M =
12 -29 28 15 -37 -10 -4
-13 -18 9 -2 4 4 5
11 -7 4 -3 -9 5 8
-1 -1 -5 2 -4 -1 3
16 19 -12 7 -12 -7 -6
-5 0 -14 14 -2 -3 -2
3 -13 9 -5 2 -4 -5
4 15 -1 -6 2 -6 5
-2 1 1 3 0 -1 -4
6 -3 5 9 1 -7 -19
7 12 12 2 -7 2 -7
-3 -4 2 0 -3 2 2
Indices start at 1.
(1, 1) -> 12
(11, 6) -> 2
(11, 2) -> 12
(11, 5) -> -7
(3, 5) -> -9
(5, 1) -> 16
(12, 3) -> 2
(6, 4) -> 14
(5, 3) -> -12
(7, 6) -> -4
(6, 6) -> -3
(12, 1) -> -3
(3, 4) -> -3
(6, 5) -> -2
(9, 1) -> -2
(9, 6) -> -1
(9, 3) -> 1
(6, 2) -> 0
(5, 5) -> -12
(11, 7) -> -7
(7, 4) -> -5
(1, 7) -> -4
(4, 3) -> -5
(10, 6) -> -7
(10, 1) -> 6
(4, 5) -> -4
(10, 7) -> -19
(2, 7) -> 5
(4, 2) -> -1
(7, 5) -> 2
(10, 5) -> 1
(7, 1) -> 3

W =
-22 -15 -2 -6 1 21 -3
29 -8 4 -12 -16 -28 -9
-30 14 11 4 13 -9 4
1 20 16 -14 8 32 -9
13 34 2 -15 7 17 -13
Indices start at 1.
(1, 1) -> -22
(1, 7) -> -3
(2, 6) -> -28
(4, 2) -> 20
(4, 7) -> -9
(2, 2) -> -8
(5, 4) -> -15
(2, 3) -> 4
(5, 6) -> 17
(3, 4) -> 4

X =
[[-18  24   9   2  44  -3  -2 -10]
 [-15  12  -2  10  31 -12   2  -4]
 [-13  15   4 -21  23  10   6  -8]
 [-17   3   5   3  16  -7 -10   0]]
Rows and columns are counted from 1.
(1, 1)	-18
(3, 1)	-13
(4, 8)	0
(3, 2)	15
(4, 2)	3
(4, 3)	5
(3, 3)	4
(1, 8)	-10
(2, 7)	2
(3, 7)	6
(1, 7)	-2

a =
[[ -9   8 -22 -10  16  -3  17]
 [-12 -23   4   3 -10   1   9]
 [ 23 -12  -1   9  -5  -2  -4]
 [  8 -18  17  14   6  22  -7]
 [-11 -32  -9 -10 -28   0  15]
 [ -8  18   6   8  21  18  -9]
 [ -8  -7  15 -11 -12   9 -19]
 [ 35  26 -10  12   0  -6   1]]
Rows and columns are counted from 1.
(1, 1) = -9
(1, 2) = 8
(5, 2) = -32
(7, 3) = 15
(1, 3) = -22
(3, 6) = -2
(7, 6) = 9
(1, 5) = 16
(3, 5) = -5
(3, 2) = -12
(5, 7) = 15
(8, 7) = 1
(6, 2) = 18
(4, 4) = 14
(4, 5) = 6
(1, 4) = -10
(7, 1) = -8
(6, 4) = 8
(2, 3) = 4
(6, 5) = 21
(6, 6) = 18
(2, 5) = -10
(1, 6) = -3
(7, 4) = -11
(2, 2) = -23
(2, 4) = 3
(5, 4) = -10

x =
15 16 25 -42 13 21 -11 -3 -29 7 12 -15 -20
6 14 5 -15 4 -7 4 0 -19 0 20 -5 -10
-2 4 -7 -3 -2 -17 6 0 -12 -4 10 -1 -5
-6 -1 -12 11 -5 -20 8 1 0 -5 5 4 2
Indices start at 1.
row 1 col 1 -> 15
row 3 col 12 -> -1
row 1 col 9 -> -29
row 3 col 3 -> -7
row 2 col 11 -> 20
row 2 col 3 -> 5
row 1 col 2 -> 16
row 3 col 2 -> 4
row 2 col 4 -> -15
row 3 col 8 -> 0
row 4 col 8 -> 1
row 3 col 9 -> -12
row 3 col 10 -> -4
row 4 col 12 -> 4
row 2 col 13 -> -10
row 4 col 6 -> -20
row 1 col 3 -> 25
row 3 col 4 -> -3

m = [[28, 23, 14, 15, -13], [10, 18, 29, 23, 14], [14, -27, -23, -15, 5], [-16, -26, -24, 7, -6], [-18, -2, -22, -17, -22], [23, 9, 22, 27, 12], [11, 34, 26, -2, -1], [-15, 13, 2, 29, -24], [-27, 7, -13, -17, -19], [-24, 17, 10, 25, -15], [-34, 13, -4, -10, -16], [20, 3, 19, -14, 31], [-19, -15, -24, 9, -20], [-12, -31, -12, 0, 21]]
Indices start at 1.
(1, 1) -> 28
(10, 2) -> 17
(8, 2) -> 13
(3, 2) -> -27
(5, 3) -> -22
(14, 4) -> 0
(5, 4) -> -17
(2, 3) -> 29
(2, 5) -> 14
(12, 3) -> 19
(6, 3) -> 22
(9, 2) -> 7
(11, 1) -> -34
(1, 3) -> 14
(10, 1) -> -24
(12, 1) -> 20
(8, 1) -> -15
(5, 5) -> -22
(4, 4) -> 7
(9, 4) -> -17
(1, 2) -> 23
(6, 1) -> 23
(4, 1) -> -16
(8, 4) -> 29
(7, 2) -> 34
(3, 4) -> -15
(2, 2) -> 18
(7, 4) -> -2
(4, 5) -> -6
(10, 3) -> 10
(13, 5) -> -20
(7, 1) -> 11
(9, 3) -> -13

grid =
-17 2 12 -3 16 -7 -10 -2 -6 -2 16 5 7 3 -8
15 5 15 -4 1 -4 -2 -5 -5 3 2 -8 4 1 -1
3 -33 9 -8 9 -7 15 -23 11 -1 14 0 8 -26 -14
-14 7 8 -6 13 -4 -7 -5 -2 0 19 6 11 -4 -13
3 -29 15 -14 -4 -2 -9 -23 -5 17 14 -9 17 -16 -14
14 5 14 -5 -2 -4 1 -6 -6 0 1 -11 5 2 -1
-5 -28 15 -2 -5 -4 -7 -12 -7 12 16 0 16 -5 -10
13 6 14 -8 2 -3 -1 -4 -7 3 1 -11 3 2 -1
Indices start at 1.
(1, 1) = -17
(7, 7) = -7
(5, 1) = 3
(8, 4) = -8
(6, 11) = 1
(2, 6) = -4
(1, 4) = -3
(5, 9) = -5
(5, 13) = 17
(6, 5) = -2
(1, 9) = -6
(2, 5) = 1
(4, 3) = 8
(6, 7) = 1
(2, 2) = 5
(6, 8) = -6
(4, 8) = -5
(3, 3) = 9
(3, 5) = 9
(3, 4) = -8
(3, 6) = -7
(1, 15) = -8
(8, 1) = 13
(8, 12) = -11
(5, 10) = 17
(4, 14) = -4
(1, 11) = 16
(1, 6) = -7
(8, 10) = 3
(2, 12) = -8
(3, 9) = 11
(7, 8) = -12
(7, 13) = 16
(8, 8) = -4

A =
-11 -3 0 -11 -15 3 2 -10 15 6 12 6
10 -6 -6 -5 -14 40 7 -27 -31 -1 11 9
Indices start at 1.
row 1 col 1	-11
row 1 col 5	-15
row 2 col 9	-31
row 1 col 3	0
row 1 col 12	6
row 2 col 2	-6
row 2 col 5	-14
row 2 col 8	-27
row 1 col 7	2

B =
-1 -1 4 -10 -14 5 -3 1 0 8 0 16 10
0 0 -9 14 -2 1 -12 2 -4 -13 -3 -3 -18
-4 -1 14 -7 -1 -3 6 -2 -11 17 -4 3 -2
0 -2 -12 15 11 2 -8 4 -6 3 6 -14 -3
4 11 -11 4 6 1 16 -6 -5 -2 11 -12 -7
5 -1 6 -8 -14 8 -10 -3 4 3 -2 15 10
-17 -3 5 -1 -10 -4 -20 14 -6 7 0 1 -1
-14 1 3 -10 -1 -20 4 4 -3 8 -1 1 -3
-1 -2 -9 7 5 0 -28 8 -8 15 6 -6 -4
10 -3 -1 1 8 4 25 -5 15 -12 -11 5 5
16 0 1 0 -7 10 -2 -8 6 -14 -5 5 0
6 8 0 -1 5 6 -8 -12 4 -17 7 -5 6
-9 -1 -5 9 -3 -2 33 9 -9 1 -1 -3 -17
-15 -4 8 -3 -11 -4 -9 13 -4 7 0 1 0
0 -5 1 -3 -1 -3 16 5 -3 28 -1 4 1
Rows and columns are counted from 1.
(1, 1) => -1
(12, 8) => -12
(1, 5) => -14
(3, 10) => 17
(4, 10) => 3
(10, 13) => 5
(5, 12) => -12
(6, 10) => 3
(11, 13) => 0
(1, 13) => 10
(5, 2) => 11
(5, 8) => -6
(9, 8) => 8
(4, 4) => 15
(2, 12) => -3
(4, 12) => -14
(3, 2) => -1
(9, 1) => -1
(5, 6) => 1
(14, 13) => 0
(12, 1) => 6
(4, 1) => 0
(12, 5) => 5
(1, 2) => -1
(9, 12) => -6
(2, 6) => 1
(7, 13) => -1
(5, 13) => -7
(15, 9) => -3
(10, 11) => -11
(7, 3) => 5
(1, 3) => 4
(10, 7) => 25
(11, 4) => 0
(13, 7) => 33
(4, 13) => -3
(11, 3) => 1
(3, 11) => -4
(7, 8) => 14

data =
93,46,121,167
214,245,218,192
Rows and columns are counted from 1.
(1, 1): 93
(2, 1): 214
(1, 4): 167
(1, 3): 121
